Here is a tiny trained network, its code and every weight. The questions are about switching its units off for an input and a target symbol, where a switched-off unit gives its printed mean instead of its output.

import numpy as np


def w(rows, s, z=0):
    codes = np.array(rows[::2]) - 128.0
    scale = np.full(codes.shape[1], s)
    scale[-1] = z or s
    return codes * scale


def norm(h):
    return h / np.sqrt((h * h).mean(-1, keepdims=True) + 1e-5)


def f(y):
    return y / 2 * (1 + np.tanh(0.7978845608 * (y + 0.044715 * y**3)))


def softmax(a):
    e = np.exp(a - a.max(-1, keepdims=True))
    return e / e.sum(-1, keepdims=True)


def log_softmax(a):
    a = a - a.max(-1, keepdims=True)
    return a - np.log(np.exp(a).sum(-1, keepdims=True))


def net(x, mask):
    ids = ['ηπστφψω'.index(c) for c in x.split()]
    T = len(ids)
    res = E[ids] + P[:T]
    u = 0
    for l in range(2):
        q, k, v = (norm(res) @ M[l].T for M in (Q, K, V))
        z = softmax(np.where(np.tri(T) > 0, q @ k.T / 2**0.5, -1e9)) @ v
        res = res + np.where(mask[u], z, O[l][:, -1]) @ O[l][:, :-1]
        u += 1
        y = f(norm(res) @ A[l][:, :-1].T + A[l][:, -1])
        res = res + np.where(mask[u : u + 4], y, B[l][:, -1]) @ B[l][:, :-1]
        u += 4
    return log_softmax(norm(res)[-1] @ U[:, :-1].T + U[:, -1])


Q, K, V, O, A, B = {}, {}, {}, {}, {}, {}
E = w([
[163,234,151,69,137,108,113,89,69,50],'η',
[225,182,84,160,161,105,180,185,96,110],'π',
[97,154,126,251,86,126,91,129,114,128],'σ',
[125,77,109,169,119,40,34,165,193,78],'τ',
[209,194,100,105,81,138,80,160,87,200],'φ',
[104,159,167,141,208,120,109,188,157,164],'ψ',
[108,55,103,101,113,96,188,39,164,187],'ω',
],0.024)
P = w([
[147,180,9,144,211,202,48,127,118,88],'0',
[125,168,22,137,184,130,98,127,168,143],'1',
[118,159,49,140,159,105,117,130,157,156],'2',
[115,157,86,146,147,105,127,136,154,154],'3',
[115,157,118,156,135,102,134,137,151,153],'4',
[117,156,145,157,116,103,134,142,152,145],'5',
[115,150,171,163,104,104,136,144,151,135],'6',
[118,142,193,164,82,107,133,144,151,119],'7',
[115,144,208,161,73,111,136,146,146,120],'8',
[124,130,236,160,62,108,127,141,140,104],'9',
[124,140,255,165,47,118,139,145,136,86],'10',
],0.017)
Q[0] = w([
[143,133,46,120,24,24,231,2,162,143],'0.h0',
[77,123,151,165,111,22,155,47,163,107],'0.h0',
],0.0096)
K[0] = w([
[146,101,45,89,186,184,153,48,146,147],'0.h0',
[97,91,117,69,129,148,189,7,134,129],'0.h0',
],0.012)
V[0] = w([
[192,131,97,208,180,126,195,237,135,51],'0.h0',
[161,161,234,2,62,116,233,92,85,55],'0.h0',
],0.0061)
O[0] = w([
[47,17,232,112,128,35,122,100,134,212,178],'0.h0',
[155,161,10,101,164,83,222,130,193,254,3],'0.h0',
],0.0091,0.0056)
A[0] = w([
[14,96,182,153,33,92,74,69,252,163,138],'0.n0',
[197,255,117,15,103,132,115,125,102,152,2],'0.n1',
[141,169,157,139,108,122,123,194,147,169,93],'0.n2',
[152,124,127,176,21,218,135,28,96,97,32],'0.n3',
],0.0099,0.0087)
B[0] = w([
[120,155,124,62,219,87,131,240,77,70,254],'0.n0',
[123,86,194,141,141,9,109,146,193,163,228],'0.n1',
[192,79,140,116,87,181,157,216,117,155,171],'0.n2',
[109,184,192,100,108,107,219,169,192,137,162],'0.n3',
],0.014,0.0069)
Q[1] = w([
[111,112,250,154,57,76,148,104,141,132],'1.h0',
[161,230,223,101,170,119,156,180,127,80],'1.h0',
],0.015)
K[1] = w([
[167,75,155,94,65,121,253,130,142,108],'1.h0',
[75,179,150,32,130,125,225,151,181,141],'1.h0',
],0.016)
V[1] = w([
[107,197,175,51,148,89,99,186,97,138],'1.h0',
[147,80,159,153,73,151,174,247,166,153],'1.h0',
],0.012)
O[1] = w([
[144,132,153,117,141,134,99,208,131,4,249],'1.h0',
[157,172,184,135,174,24,174,130,140,105,126],'1.h0',
],0.018,0.013)
A[1] = w([
[40,100,180,150,204,152,199,171,106,185,3],'1.n0',
[126,2,121,194,114,130,220,93,50,141,4],'1.n1',
[70,118,202,105,170,19,139,61,242,99,108],'1.n2',
[101,119,113,6,176,211,246,95,157,67,88],'1.n3',
],0.016,0.0057)
B[1] = w([
[145,124,113,139,176,166,105,59,204,157,139],'1.n0',
[194,32,77,197,117,120,189,110,107,145,145],'1.n1',
[115,150,190,142,198,6,228,223,129,104,245],'1.n2',
[133,181,112,44,159,128,212,43,83,152,155],'1.n3',
],0.02,0.013)
U = w([
[98,72,152,74,54,93,94,173,98,220,126],'η',
[149,3,101,189,106,128,174,133,134,127,147],'π',
[53,68,162,134,140,44,200,208,133,114,74],'σ',
[150,101,99,142,107,151,60,191,115,47,203],'τ',
[47,148,109,203,64,164,160,167,186,139,89],'φ',
[105,126,98,63,110,147,176,114,102,127,218],'ψ',
[124,91,145,135,193,171,112,147,209,169,7],'ω',
],0.0062,0.0017)

Each question gives the input, a string of symbols that net reads in full, and the target symbol t.
The units are the heads (2 rows each of Q, K, V and O) and the neurons (one row each of A and B). Each row of codes is followed by its name. A weight is (code - 128) times the scale printed after its matrix; where a second scale follows, it is the last column's (O, A, B and U).
mask holds one flag per unit, layer by layer, with each layer's heads first. A switched-off unit (its flag False) gives its mean, the last column of its rows in O or B, instead of its output. The means were averaged over made-up inputs and are rounded, as every weight is.
A unit's drop is (log p(t) with every unit on - log p(t) with that unit switched off) / (log p(t) with every unit on - log p(t) with every unit switched off).
The circuit of an input: a set's keep is (log p(t) with only the set's units on - log p(t) with every unit switched off) / (log p(t) with every unit on - log p(t) with every unit switched off). Starting from all 10 units, units are removed one at a time, each time the one whose removal leaves the highest keep (on an exact tie, the one counted first), for as long as the keep stays at least 0.8.
units of the circuit, in order: the units of the circuit, biggest drop first
most important unit: the unit with the biggest drop
k most important neurons of layer l: the k neurons of layer l with the biggest drops, biggest first
drop when u is switched off: that unit's drop, to one decimal
input φ η ψ σ η π, target τ: most important unit => 0.n1
input π φ π η ψ, target τ: units of the circuit, in order => (1.n2 1.h0)
input η η η π ω η τ η τ π ψ, target ω: 2 most important neurons of layer 0 => (0.n2 0.n1)
input ψ φ τ τ τ π, target τ: 2 most important neurons of layer 1 => (1.n2 1.n3)
input ψ ψ ψ σ π τ σ ψ ω, target ψ: units of the circuit, in order => (0.n1 0.h0 1.n3)
input ψ τ τ ω, target ψ: units of the circuit, in order => (0.n1 1.n3 0.h0)
input τ ω φ σ σ τ, target τ: units of the circuit, in order => (0.n1 1.n2 0.h0)
input τ η ω η π π τ ψ ψ, target ω: units of the circuit, in order => (1.n0 1.h0 0.n1)
input φ τ η, target τ: 3 most important neurons of layer 0 => (0.n3 0.n2 0.n0)
input η τ φ φ ψ φ ω π η τ π, target π: 2 most important neurons of layer 1 => (1.n1 1.n2)
input τ π η π τ η τ η σ, target τ: 2 most important neurons of layer 1 => (1.n2 1.n3)
input η ψ φ η π σ ψ ψ ω φ, target η: 3 most important neurons of layer 0 => (0.n2 0.n1 0.n0)
input ω η η σ ψ π φ, target η: 3 most important neurons of layer 0 => (0.n3 0.n0 0.n1)
input π ψ ω ψ ψ π, target π: 3 most important neurons of layer 0 => (0.n0 0.n1 0.n2)
input φ η φ φ σ, target τ: drop when 1.n2 is switched off => 0.5
input η σ φ, target τ: drop when 1.n2 is switched off => 0.3
input σ τ ψ η φ, target τ: drop when 1.n2 is switched off => 0.5
